The same points and some others measured another way (B), then each row and its match in B
B (72 x 21)
[[ 144   45    3  -64   82   57  -35   13 -175   91  137  285  134  -93
    15 -175  -90   73   72   35  -18]
 [ 109   29  102  -14  -25  -21    0  -21  -96  117  -16  184   63   13
   -28  -82   48   58   53  138  -53]
 [-108   59  -27   72  -99   84 -123   14  144 -254  -35 -490  -52  109
    41  212  -30  168 -148 -186  138]
 [-114   50   17   -8 -147   57   50  146    6    0   18   -4   85   43
   -29   18   38   12 -101   67  -18]
 [ 145   -8  -16    1  119   37  -63 -125  -24  -44  -41 -149 -127  -33
    88   57  -66  132   65  -95  146]
 [ 104  -26   95   -6  132  -71 -112   34 -122   25   97  346  -35 -164
  -112 -177   -1  112  260   66 -223]
 [  72   59  112   10    3  -23 -161   60 -117  -11  147  277  159  -42
  -111 -183  -13  145  108   66 -203]
 [ -67  -23   31  -21  -24    4   50  163  -60   47   50  232   -6  -88
   -80  -83   40  -11   77  115 -133]
 [ 191   57   24  -98   76   46   18   -5 -213  188  125  389  171  -99
    19 -216  -69   41   76   95  -20]
 [ 109   36   91  -15   73  -19 -145   62 -170   32  178  394  145 -109
  -102 -237  -40  126  168   75 -213]
 [ 102  -49  104   40  -24  -10    1  -12 -124  121  -48  208   17   56
   -18  -83   63   25   81  222  -34]
 [  27  -80  100  144   -8  -31 -162  -55   29 -139 -106 -185 -152  106
   -28   91   57  147   89   51  -12]
 [   1  -71  -73  -59  218    4   -8   85  -39  -56   85  130 -224 -283
   -26  -47  -75   56  236 -114  -73]
 [ -65  -10   10  -16  -13   24   19  139  -41    0   55  135   -9  -76
   -55  -48   12   21   53   55  -88]
 [ 157  -44   27  -32   80   49   31   18 -223  177   64  385   75  -58
    20 -191  -35   -3  116  187  -11]
 [ 143  -22   94  -55  106  -64   12   16 -161  162   49  435  -10 -153
   -75 -194   27   38  225  151 -170]
 [  63  -45  -44  -36  173   46  -58   80 -132  -11  146  252  -42 -197
   -17 -143 -103   64  184  -23  -70]
 [-113 -107   33  117  -30   -3  -75   66   82 -170  -93 -213 -217   41
   -40  135   63   76   65   20  -21]
 [  -6  -84  -13  -38   88   23   64  154 -134   88   79  355  -59 -172
   -51 -145  -11  -37  173  127 -115]
 [ -53  -27  -32   36  -51   86   18   55    7  -56  -39 -152  -55   51
    50   85   -9   28  -56   18  111]
 [ -35  -30  -14   29   18   35  -38   39   25  -97  -16 -126 -119  -25
     8   71  -11   79   32  -45   31]
 [ 105   29   34  -38   21    8   30  -56  -44   77  -48   22  -31  -23
    33    1    8   64   33   25   58]
 [ 207  -83   60  -48  173  -30   28  -20 -222  202   37  479  -48 -158
   -19 -216   -8    4  260  188  -96]
 [-116  -29   61  128  -92    8 -147   65   93 -214  -47 -262  -93  103
   -57  126   49  139   -9  -16  -37]
 [ 135   77  -21 -103   54   72   49  -10 -133  128   83  187  111  -85
    56 -111  -78   43    6    4   67]
 [  34  -86 -112  -68  154   98  101   86 -126   71   62  189 -113 -181
    69  -74  -89  -44  112   17   78]
 [ -32  -64   29  115  -89   17   11 -131  172 -126 -298 -583 -297  188
   101  337   97   87  -86  -30  248]
 [  15    8   -5  -52   60   37  -11  129 -122   41  141  295   64 -144
   -47 -154  -51   34  102   41 -110]
 [  23   32  -51  -63   42   72   39   41  -45   16   43   21  -12  -87
    41  -13  -58   42    5  -49   67]
 [   2   11  -32  -57   -4   67   89   71  -60   70   21   87    5  -59
    29  -26  -20   -8   -6   40   51]
 [  49  -44   98   83  -39  -21  -58  -43  -11  -14 -102  -60  -78   91
   -12   44   70   87   52  110    2]
 [ -59  -48   -6   54   -7   21  -19   10   83 -118  -98 -258 -197   14
    18  151   28   76   15  -49   69]
 [   5   -4   64   63  -81   -5  -12  -72   82  -52 -167 -289 -131  117
    30  170   77   95  -40   16  100]
 [ -17 -148  213  196  -79  -93 -160   77  -76  -38  -60  206  -56  126
  -164  -79  155   75  188  320 -256]
 [  43  -38   76  101  -35    4 -100  -65   19  -84 -105 -192  -94  119
    14   94   42  120   18   43   55]
 [  68   -2   70    3   27  -41  -18  -45   -3   13  -65   -6 -106  -31
   -20   24   46   93   94   24  -22]
 [  57  118 -115 -195   85  119  121   99 -127  128  184  251  140 -221
    58 -140 -137    0  -18  -90   60]
 [-104  -10  -23    8  -68   61   50   99   46  -54  -40 -140  -76   10
    12   95   23   18  -52    0   55]
 [  54    5   70   50  -40   10  -66  -37  -16  -24  -54  -77  -18   75
     3   37   29  106    7   48   29]
 [ -66  -27  -34   27  -44   65   39   26   68  -75  -95 -260 -141   36
    57  156   15   41  -54  -33  133]
 [  60  -12   69   75  -44   12  -74  -79   10  -50 -103 -187  -63  118
    28   92   38  117   -9   37   83]
 [ 123  -39   21   27   72   16  -32 -114  -24   -6  -92 -116 -143   11
    66   65   -9   98   69   -3  118]
 [  95   83  -77 -215  141   84  118  169 -250  222  280  622  206 -314
   -16 -321 -135  -38  116   33 -107]
 [  76   62   64   34   39  -13 -190  -41   -8 -124   57  -64   14  -17
   -39  -15  -36  206   70  -94  -56]
 [  63  -99   92   88   21  -41  -56  -48  -23  -11 -119  -20 -165   46
   -18   39   71   76  128  122  -17]
 [  85   78   43  -48    8   11  -28   -2  -65   44   54  104   77  -46
   -13  -67  -20   98   26   -1  -28]
 [  86  -56  -11  111  100   45 -191 -141   51 -219  -82 -397 -211   58
    85  161  -65  202   56 -152  167]
 [ -24   19  -26   25   -9   46  -36  -34   93 -135  -75 -341 -137   25
    57  170  -12  115  -46 -128  134]
 [-118   23  -10   54  -79   34  -48   21  160 -196  -92 -430 -146   59
    17  222   27  122  -84 -140   94]
 [  78  111   17   -1 -124   99   -4  -96    3   11  -66 -254  118  170
   113  101  -16  103 -199  -21  224]
 [  18   42    5  -76   81   12  -35  130 -109   24  175  316   71 -190
   -77 -171  -57   65  129   -7 -161]
 [  52  -23  -73  -47  163   55  -30   33  -61  -46   84   58 -108 -180
    31  -39 -102   79  128 -106   27]
 [  52  122  -69 -125  -15  137   72   86 -137  108  155  183  228  -70
    63 -121 -108   15 -101  -15   85]
 [ -30 -108   47  118    3  -11  -81  -10   51 -131 -122 -206 -221   59
    -9  126   55   92   82   32   19]
 [ -79  -99   84  169 -114   -4  -79   -9   97 -150 -189 -334 -187  191
    -7  196  113   87  -13   91   53]
 [  60   -7  138   86 -105    0  -91   13 -103   39  -11  137  119  140
   -50  -78   66   80   15  210  -75]
 [   9  -35  -22  -20  101   25  -25   74  -56  -32   67  113  -87 -140
   -22  -53  -44   59  130  -25  -49]
 [  81    3   25   52   96   -4 -177  -91   32 -169  -12 -215 -136  -28
    10   73  -48  205   96 -147   33]
 [-113  -16   21   97  -62   24 -119   52  106 -213  -41 -303 -118   61
   -29  148   24  132  -17  -74    6]
 [-208  -18  -14  115 -127   41  -74   53  224 -290 -138 -583 -217  120
    10  308   54  121 -114 -141  107]
 [ -74  -13   20   22   66  -26 -129  112   28 -162   82   11 -110 -135
  -102  -13  -14  134  145  -89 -162]
 [  52   89  -68 -113   78   77   12   47  -73   17  133   93   65 -153
    34  -72 -111   75    9 -120   40]
 [  74   12   21    8   25   29  -47  -40  -34  -16  -13  -49  -33    3
    27   14  -18  102   27  -11   54]
 [  67   39  105   38  -94    9  -49  -21  -58   43  -32   34   96  113
   -13  -24   47   88  -27  124   -6]
 [  28   -8  112   94  -75  -17 -114  -28    0  -63  -65  -91  -14  119
   -35   41   62  124   17   81  -28]
 [  47   36 -121 -163  188   67   80   91  -95   53  157  222  -48 -306
    30 -109 -130   21  123 -137    3]
 [-109   12  -65  -10 -154  115  177   42   89   10 -154 -334  -76  113
   115  216   43  -39 -210   12  254]
 [-126  -99   16   79   69  -39 -115  116   79 -213   -1 -102 -257 -110
   -98   73   28  108  176  -65 -141]
 [ 111    4    2   24   43   46  -52 -123    5  -50  -81 -228 -102   44
    91  102  -33  123   -3  -65  170]
 [ -27  -61   35   74    3    2  -68   18   29 -103  -64 -132 -149   22
   -15   79   32   91   66   14    0]
 [   2   38  -10  -82   13   51   53  142 -126   92  135  311  110 -129
   -37 -157  -35    2   49   65  -88]
 [ -36    4  -94  -46   60   83   35   56   19  -67   23 -125 -108 -107
    53   67  -67   51    0 -127  100]]
Rows of B count from 0, top down.

[-194 -124 -268   95 -280  179   37  -41  226  166 -173  -14 -182 -298
  -25   24  121  132   38  205 -143 -159 -105  -78  -36 -131] => 26
[-179 -253 -450  -74 -165   85 -242   82   81   87  -87  -16  -87 -370
  178   55  118  397  109  -77 -288   37  -12   22  -20 -187] => 5
[ 193   77  337  -12  126 -206  148  -98 -283 -129  -34  -31 -138  420
 -206  -66 -191 -190 -154   11  -10 -133 -143   37 -164  129] => 52
[   2   86   56 -251  -95  209 -172  102   28   20 -120  -87  -91 -106
 -165  -76  157 -244  -23  121  419   24  187  155  -43 -290] => 18
[-132 -225 -206  195 -110  -12   -8  -91  -99   74  -36 -139 -190   87
   50 -102   -8  273  -56   -4 -326 -106 -275 -132 -160  -68] => 24
[ 115  120   63   86   23 -198  188   27   -5 -111  -38   37  -44  170
   72   16  -52  -18  -65   98   12   12   37   67  -26   37] => 47
[ 242  358  345  -14   27 -146  240   65   78 -138  -72   66  -32  191
  -60  -31   13 -358  -91  221  331   11  240  207    0   27] => 37
[ 240  178  186 -309   65 -146  -83  127   -8 -144  -80  148    0  -93
  -14   76    2 -138   35  -52   67   60  300  319    7   36] => 60
[ 373  266  350  -36  242 -454  214   52 -197 -294   31  123   28  402
   73   34 -192 -131 -102  -52   -6   81  146  224  -41  232] => 2
[ 222  234  165   -2  101 -269  160  101  -33 -190   -6   65   20  217
  107   18  -51 -101  -61   59  135  111  190  178    8   45] => 50
[ -75 -174 -195   35 -125   69 -309   40  -59  107    7 -193 -170  -77
  183 -245  200  283   -2 -149 -282   59    9   94 -166 -208] => 51
[  66  233   89   70   -3 -139  462   12  118 -145 -144  142    0  150
 -141  221 -146 -267  -76  384  376  -85   -8  -50   90   41] => 14
[ 144  213   61   92   19 -193  147  108   54 -126   -1    6    3  155
  180  -43   42  -43  -54  106  135  129  194  142    8  -38] => 20
[ -48  -45 -114  -14 -229  166 -290   71  144  158  -52 -134 -177 -262
  155 -244  314  145   40  -38 -173   35  177  192 -121 -229] => 7
[ -43 -168   13  -25  -91  111 -277  -50 -196  108  -22 -235 -237   84
  -63 -290  115   80  -76 -118 -173  -70 -107   61 -242 -179] => 42
[-109 -279 -214  243  -58 -140   81 -145 -175   36  -28  -81 -194  153
   60  -37 -127  361  -64  -48 -522 -155 -392 -181 -175   71] => 49
[-126    4 -240 -125  -74   59  147   89  112  -67 -176   93   20 -157
 -107  273  -54  -62   22  270  373   -9   -3  -69  118 -182] => 44
[ -17 -153 -318   31   44 -214  -87   94 -114  -92   28   -8   -2    4
  292   48  -31  403   23 -159 -292  143  -22   37  -29  -52] => 9
[ 149  145  157  -63  192 -289  358    2 -200 -268  -79  122   35  372
 -179  238 -315 -216 -117  170  310  -42 -102  -42   27  104] => 0
[  29   19  -99 -142   72 -163  182   57  -46 -174 -119  161   34    9
  -72  294 -204  -12    4  115  145  -12  -37  -13   72   23] => 64
[ 182  334  398  -69 -120   63  191   -1  185    0 -167   55 -142   14
 -242  -62   96 -476  -69  318  334 -145  205  196  -34   -5] => 25
[ 142   87  106  -28   -3 -135   -5   39  -24  -64  -31   20  -82   45
   64  -60   30   -3  -28  -18 -101   15  119  175  -68   22] => 48
[ 118  214  138 -197   13   15  -20  146   10 -104  -75  -17   -6   51
  -68  -22   79 -275  -48  130  472  103  255  191   10 -191] => 12
[-161 -197 -443  193 -151  -50  -52   51   93   59  -19  -56  -85 -162
  321  -18  100  465   48  -18 -362   66  -64  -47  -33 -127] => 34
[  55  123  -78   -5  -11 -109   79  127   73 -106  -47   35   17    9
  131   49   41    6  -14  111  177  115  164  107   40 -105] => 69
[ -23  -17 -164   58   67 -207  258   28  -88 -162  -64   66   23  174
   13  220 -209   78  -57  139  108    9 -146 -116   39   -1] => 63
[   0   54 -124  272  -31 -235  380  -18   77  -89  -61   79  -34  146
  129  130 -115  124  -53  217  -94  -40 -121 -105   23   85] => 68
[  68  107  -74    0   76 -256  327   63   22 -204  -93  182   66   92
   23  289 -200  -12  -23  183  143   15   -5  -17  101   72] => 55
[-244 -269 -342  -67 -146  150  -47  -40  -25   80 -159  -36 -137 -183
 -139  128  -45  165   19  100  -48 -143 -254 -171  -53 -175] => 41
[ -67   -7 -241    1 -148   40  -82  119  169   33  -71   -9  -49 -232
  188   -9  169  166   52   66  -21   91  151   92   12 -182] => 53
